In the rows, 128 means zero.
Each row of numbers stands for one thing and depends on some of the facts below. Use the named rows to name the rest.

Some facts about the things:
q102 Ξ 224; q103 Ξ 78; q104 Ξ 224; q108 Ξ 78; q110 Ξ 224
q118 Ξ 513; q123 Ξ 343; q124 Ξ 192; q139 Ξ 343; q153 Ξ 78
q159 Ξ 224; q160 Ξ 192; q180 Ξ 513; q200 Ξ 224; q22 Ξ 224
q225 Ξ 182; q232 Ξ 224; q247 Ξ 78; q255 Ξ 224; q261 Ξ 182
q277 Ξ 182; q289 Ξ 513; q294 Ξ 78; q301 Ξ 513; q322 Ξ 182
q330 Ξ 224; q335 Ξ 513; q349 Ξ 78; q358 Ξ 78; q374 Ξ 224
q376 Ξ 513; q378 Ξ 343; q381 Ξ 224; q410 Ξ 830; q413 Ξ 343
q429 Ξ 343; q439 Ξ 78; q443 Ξ 513; q444 Ξ 224; q446 Ξ 224
q456 Ξ 192; q482 Ξ 78; q494 Ξ 78; q498 Ξ 78; q500 Ξ 78
q503 Ξ 224; q515 Ξ 192; q52 Ξ 343; q521 Ξ 78; q526 Ξ 224
q529 Ξ 78; q531 Ξ 513; q534 Ξ 78; q541 Ξ 78; q542 Ξ 343
q543 Ξ 224; q545 Ξ 182; q546 Ξ 78; q548 Ξ 78; q550 Ξ 78
q554 Ξ 224; q56 Ξ 78; q565 Ξ 78; q578 Ξ 192; q58 Ξ 513
q580 Ξ 224; q583 Ξ 78; q587 Ξ 224; q593 Ξ 513; q597 Ξ 78
q598 Ξ 343; q6 Ξ 513; q623 Ξ 224; q632 Ξ 192; q633 Ξ 78
q64 Ξ 78; q640 Ξ 78; q642 Ξ 182; q643 Ξ 224; q650 Ξ 224
q651 Ξ 224; q657 Ξ 224; q66 Ξ 224; q673 Ξ 224; q677 Ξ 192
q685 Ξ 78; q692 Ξ 224; q696 Ξ 182; q737 Ξ 343; q743 Ξ 343
q748 Ξ 78; q749 Ξ 513; q756 Ξ 78; q76 Ξ 513; q762 Ξ 192
q764 Ξ 192; q769 Ξ 224; q772 Ξ 192; q776 Ξ 830; q778 Ξ 343
q781 Ξ 182; q783 Ξ 78; q796 Ξ 830; q8 Ξ 830; q802 Ξ 78
q803 Ξ 513; q813 Ξ 192; q826 Ξ 78; q836 Ξ 78; q841 Ξ 224
q852 Ξ 224; q859 Ξ 830; q864 Ξ 78; q872 Ξ 78; q876 Ξ 192
q891 Ξ 343; q897 Ξ 224; q906 Ξ 224; q929 Ξ 192; q930 Ξ 224
q932 Ξ 78; q934 Ξ 192; q953 Ξ 513; q959 Ξ 224; q962 Ξ 182
q980 Ξ 78; q983 Ξ 182; q985 Ξ 513; q99 Ξ 78; q990 Ξ 192
q994 Ξ 78; q995 Ξ 224; q998 Ξ 78; q102 Λ q294; q103 Λ q446
q104 Λ q583; q108 Λ q543; q110 Λ q841; q118 Λ q200; q123 Λ q374
q124 Λ q826; q139 Λ q872; q153 Λ q277; q159 Λ q783; q180 Λ q554
q200 Λ q247; q22 Λ q542; q225 Λ q598; q232 Λ q546; q247 Λ q650
q255 Λ q633; q261 Λ q623; q289 Λ q335; q294 Λ q378; q301 Λ q444
q322 Λ q737; q335 Λ q301; q349 Λ q526; q358 Λ q443; q374 Λ q897
q376 Λ q494; q378 Λ q593; q381 Λ q651; q410 Λ q104; q413 Λ q769
q429 Λ q289; q439 Λ q413; q444 Λ q503; q446 Λ q225; q456 Λ q541
q482 Λ q64; q498 Λ q696; q500 Λ q381; q503 Λ q58; q515 Λ q66
q52 Λ q813; q521 Λ q852; q526 Λ q456; q529 Λ q781; q531 Λ q110
q534 Λ q255; q542 Λ q962; q543 Λ q8; q545 Λ q756; q546 Λ q748
q548 Λ q934; q550 Λ q124; q554 Λ q803; q565 Λ q990; q58 Λ q980
q580 Λ q22; q583 Λ q929; q587 Λ q749; q593 Λ q587; q597 Λ q160
q598 Λ q550; q6 Λ q632; q623 Λ q743; q632 Λ q983; q633 Λ q410
q64 Λ q500; q640 Λ q56; q642 Λ q429; q650 Λ q930; q651 Λ q99
q66 Λ q998; q677 Λ q643; q685 Λ q985; q692 Λ q103; q696 Λ q836
q737 Λ q932; q743 Λ q891; q749 Λ q802; q756 Λ q531; q762 Λ q515
q764 Λ q529; q769 Λ q482; q772 Λ q597; q776 Λ q685; q778 Λ q349
q781 Λ q232; q796 Λ q76; q8 Λ q123; q802 Λ q322; q803 Λ q906
q813 Λ q673; q826 Λ q139; q836 Λ q102; q852 Λ q439; q859 Λ q376
q872 Λ q108; q876 Λ q534; q891 Λ q778; q897 Λ q118; q906 Λ q677
q929 Λ q580; q930 Λ q772; q932 Λ q640; q934 Λ q995; q953 Λ q153
q959 Λ q6; q962 Λ q796; q980 Λ q261; q983 Λ q498; q985 Λ q159
q99 Λ q52; q990 Λ q776; q994 Λ q764; q995 Λ q953; q998 Λ q521

Known rows:
q247: [162 174 138 116  71 133  92 114 172 139 143  85  92 151 139 131 177 131
 152 147  89 195 180 161 120 135 134 101 139 123 118]
q673: [133 132 142 162  93 120 125 125 178 102 123 118  77 161 128 142 195 141
 130 135 134 197 115 175  80  96 167 143 137 157 142]
q836: [168 155 158 139  79 151 117 121 171 145 158 108  72 139 140 142 167 133
 152 166 122 218 161 162 159 115 136 116 161 121 108]
q642: [160 155 153 163  89 127 147  92 175 100 152 142  97 172 148 154 168 143
 173  94 131 175 130 194 112 114 149 103 195 125 136]
q160: [152 161 147 135  91 127 104 108 182 125 142 107  86 170 136 130 184 153
 175 104  85 174 143 170 105 120 157 127 143 134 130]
q255: [147 138 160 169  99 142 119 156 167 107 158 122  82 157 144 111 203 143
 134 120 126 206 114 168  66  92 146 148 142 150 113]
q769: [134 127 141 164  93 117 125 121 182 101 115 119  77 162 126 147 195 138
 126 137 135 198 115 181  78  95 172 142 134 156 145]
q872: [149 156 146 128  71 133 120 116 173 146 141  96  94 146 128 115 158 112
 150 132 131 218 186 160 120 140 129 104 145 121 119]
q598: [153 157 138 149  83 149 156  99 180 126 133 130  98 159 135 129 145 116
 172  91 154 213 175 171 107 124 135  98 166 121 131]
q953: [151 144 138 155  84 134 132 116 149 136 130 142  99 145 146 136 185 142
 145 157 142 165 119 136  80  85 117 102 161 150 135]
q756: [158 149 145 130  55 133 118 111 178 130 150 107  92 141 138 117 161 134
 132 157 116 210 165 167 137 113 130 107 154 117 110]
q749: [162 149 154 164 111 155 128 128 142 151 138 141  79 144 146 162 192 139
 166 166 146 174 117 133 101  89 123 109 167 152 134]
q123: [161 179 132 136  87 148 130  98 179 123 131 117  98 165 142 143 163 128
 178  98 118 191 176 169 101 126 138  96 158 123 132]
q565: [152 148 138 122  54 121 122 113 186 133 150 125  86 156 138 107 175 147
 129 167 115 202 184 167 136 102 129 114 167 110 111]
q776: [144 166 119 142  71 136 146 120 179 104 128 143  84 159 152 129 183 151
 136 148 131 189 181 168 106  80 131 110 190 116 126]
q277: [158 164 137 167  82 128 149  93 181 111 131 152  97 171 149 140 163 147
 179  95 120 176 127 182 108  99 138 119 189 127 131]
q578: [151 138 155 148  83 127 127 107 186 120 149 124  86 162 133 121 171 149
 161 107 115 191 132 177 118 107 156 131 156 130 124]
q124: [136 139 155 150  92 127 140 110 181 135 140 120  90 164 121 108 159 127
 174  83 139 204 150 167 104 131 151 131 149 133 133]
q543: [120 158 145 153 104 125 125 140 159 120 132 109  83 163 126 122 195 137
 156 106 137 195 136 145  69 122 151 141 135 161 144]

Rows to name:
No name comes twice in this set of rows, the named rows included.
[133 149 155 165 105 138 130 144 160 116 147 123  67 155 134 138 199 154
 151 135 139 199 114 151 102  96 155 151 150 159 134]	q959
[119 146 139 151  86 112 134 138 174 108 141 143  74 171 133 109 210 170
 134 139 130 183 136 152  86  82 149 154 159 148 136]	q159
[160 147 151 162 106 150 129 125 144 147 136 141  84 145 146 157 191 137
 161 163 146 172 118 135  95  90 123 106 165 152 134]	q6
[126 169 142 147 103 126 112 141 160 116 133 104  81 166 131 129 205 146
 158 113 116 183 134 146  69 119 152 140 131 161 143]	q897
[166 132 164 157  90 140 119 123 188 121 162 125  89 161 142 108 176 142
 156 103 108 201 130 187 101 104 149 134 153 124 106]	q876
[161 152 159 159  89 125 145  90 173  94 161 138 100 172 148 159 172 144
 169  94 134 173 129 197 117 118 153  95 197 123 139]	q261
[153 166 136 143 103 137 108 121 144 146 122 120  98 155 143 149 198 132
 167 143 120 154 138 131  60 111 121  95 146 156 144]	q118
[160 137 165 122  61 127 115 109 169 112 180  93  95 143 136 135 170 134
 122 157 129 205 166 181 147 130 144  85 163 114 117]	q980
[145 146 147 154  62 129 134  99 179 115 141 114  98 142 136 111 145 154
 159 103 113 191 106 163 126 103 147 131 147 139 122]	q764
[163 171 140 118  68 133  93 114 174 136 145  88  91 149 140 132 177 134
 148 151  89 195 176 163 122 129 134 101 142 122 116]	q597
[154 166 129 152  76 150 141 120 170 102 131 120  90 142 152 143 169 134
 142 135 136 201 161 171 106  94 135 100 175 126 124]	q859
[178 141 157 140  66 148 107 130 180 132 165 106  93 141 148 109 170 122
 129 150 110 223 162 181 117 112 125 110 152 111  90]	q534

The same things again, as new rows of numbers:
Named rows:
q836: [132 122 150 184 102 140 117 131 172 148  86  82 187 109 102  93 169  53
 167 115 112  70 133  80 108 165 104 158  86 129 135 124 135 122]
q692: [118  79 140 128  97 133 145  90  96 115 131 127 136  89 152 157 154 127
 103 132 123 129 117 137 145 134 118 120 130 143 130 146 100 159]
q550: [ 95 142 133 131  98 160 124 167 143 154 100  94 148 105 140 161 198 142
 197 118 132 107  92  92 142 107 127 137 149 134 189 107 129  81]
q335: [ 81  97 124 169 124 132 121 115 116  43 136 150 147 104  90 164 170 156
 106 125 154 115 110 116 123 139 145  64 172 152  87 187 130 199]
q500: [ 81 142 146 112 145 169 130 136 138 173 135 101 170 125  75 104 201  88
 153 114 168 142 121 134 138 143 125 138 109 105 194 121 110 152]
q983: [180 109 156 184  80  97 149 122 106 149  83 148 113 103 116 135  98 125
 135 129 126 128 142 104 138 176 149 118  41 140  68 150 144 170]
q762: [132 116 113 135 155 113 124 127  75  96 100 131 114 123 107 150 174 149
 103 184 136 130 125 148 114 139 147 101 113 127  99 170 139 146]
q99: [ 89 143 142 118 135 166 129 132 141 163 129  95 171 123  85 110 199  89
 161 119 156 129 129 121 140 143 122 135 111 122 179 126 111 136]
q998: [ 89 144 135 114 144 170 127 131 140 164 132 102 167 125  88 113 204  91
 156 113 165 132 128 120 129 144 121 137 123 120 176 119 102 137]
q261: [120  95 123 165 118 145 159 122  65 111 126 155 102 146 136 157 129 169
 154 139 175 170 169  69 156 146 142  91  94 175  49 128 104 199]
q247: [121 155 143  99 157 151 136  57 152 152 146 121 141 132 109 102 246  70
 165  98 150  82 129  91  98 152 123 103 106 159 133 136  74 108]
q498: [131 122 161 185 105 129 129 132 174 147  91  85 190 109 105  90 168  56
 176 120 118  72 125  86 118 160 107 147  79 130 138 128 137 119]
q322: [162 130  73 102  92 181  96 115  69 148 104 149  66 117 117 201 138 163
  84 116 130 168 181 102  99 175 149 154 137 158  67 123  91 185]
q545: [156 122 126 131  98 133 145 119  81 147 112 153  94 113 121 167 128 159
 128 128 145 162 153 113 147 160 158 110  84 158  76 147 113 165]
q962: [178 122 118 116 105 117 152 140  79 146 121 156 123 109 135 172 120 148
 124 124 153 176 150 134 155 186 161 105 100 175  70 159 107 137]
q124: [129 124 117 145 122 110 124 161  79 100  71 132  88 106 142 191 171 202
 132 185 121 122  81 132 124  97 151 105 134 118 132 155 162 109]
q995: [117  79 141 128 100 133 146  89  99 114 132 129 138  90 149 155 155 124
 100 131 124 129 122 137 147 139 118 117 128 144 127 149  98 162]
q66: [109  82 141 120 111 140 146  91  93 126 139 136 135  94 134 143 154 119
  90 126 139 143 114 151 145 141 121 125 122 123 143 142  95 180]
q494: [ 95 143 124 106 108 164 131 107 133 141 129  57 183 109  95 134 214  99
 172 136 119 116 183 113 163 150 131 123 117 169 159 148 112  96]

Which thing is each row?
No name comes twice in this set of rows, the named rows included.
[ 96 146 115 101 109 176 122 107 132 141 127  54 176 109  93 141 218 102
 165 138 117 117 188 110 157 148 129 128 127 167 158 145 108  98]	q56
[154 104 136 182 138  86 129 128  98  96  77 126 129 115 110 126 147 125
 114 185 120  99 115 136 107 148 137 106  77 118  86 175 165 146]	q632
[112 119  79 136 100 169  61 110 119  63 110 139 119  83  76 197 174 144
  47 104 114 107 130 126  70 165 139 121 205 140  91 178 122 203]	q749
[101 150 139 119 107 159 130 137 146 153 108 103 132 109 138 157 221 137
 195 110 131  96  91  86 130 106 128 123 143 139 180 114 117  76]	q872
[186 102 157 196  75  99 141 123 113 148  74 143 114 102 114 132  89 120
 130 128 114 118 146  98 130 180 145 128  37 137  62 150 148 173]	q696
[134 122 109 120 137 112 131  95  70  91 105  93 125 109  92 157 189 154
 106 204 109 127 172 155 143 142 156  87  98 153  97 197 145 125]	q160
[133  82  98 126  87 170  96  84  95 115 111 122 116  87 144 171 154 110
  61 116  99 116 144 120  93 157 102 168 162 135 111 126  86 183]	q587
[ 76  93 124 172 127 134 123 115 114  38 141 148 146 112  92 167 170 158
 108 128 157 118 113 112 127 136 143  64 176 157  84 183 131 203]	q301
[134  99 154 102 113 121 155  29 105 118 146 156  97  94 159 149 194 121
 105 113 124  97 101 125 117 127 128  91 114 152 120 153  77 145]	q374
[124  98 151 115  95 127 152  68 103 121 128 147  98  84 172 172 179 152
 116 120 117 103  85 125 136 108 128 102 130 141 143 141  96 132]	q543
[ 66  85 124 182 131 137 129 114 111  29 144 147 151 117  95 162 168 158
 118 131 164 121 119 100 132 133 139  56 173 161  75 180 129 212]	q58
[120 110  99 162  93 148  72 110 132  65 101 135 130  82  72 177 159 130
  58 106 106  89 125 126  78 169 138 119 179 133  86 183 138 200]	q593
[147  66 151 177  76 118 128  90 124 115  94 119 147  78 140 129 123  88
  91 128  90  89 125 120 117 160 101 149  98 126 107 143 125 173]	q102

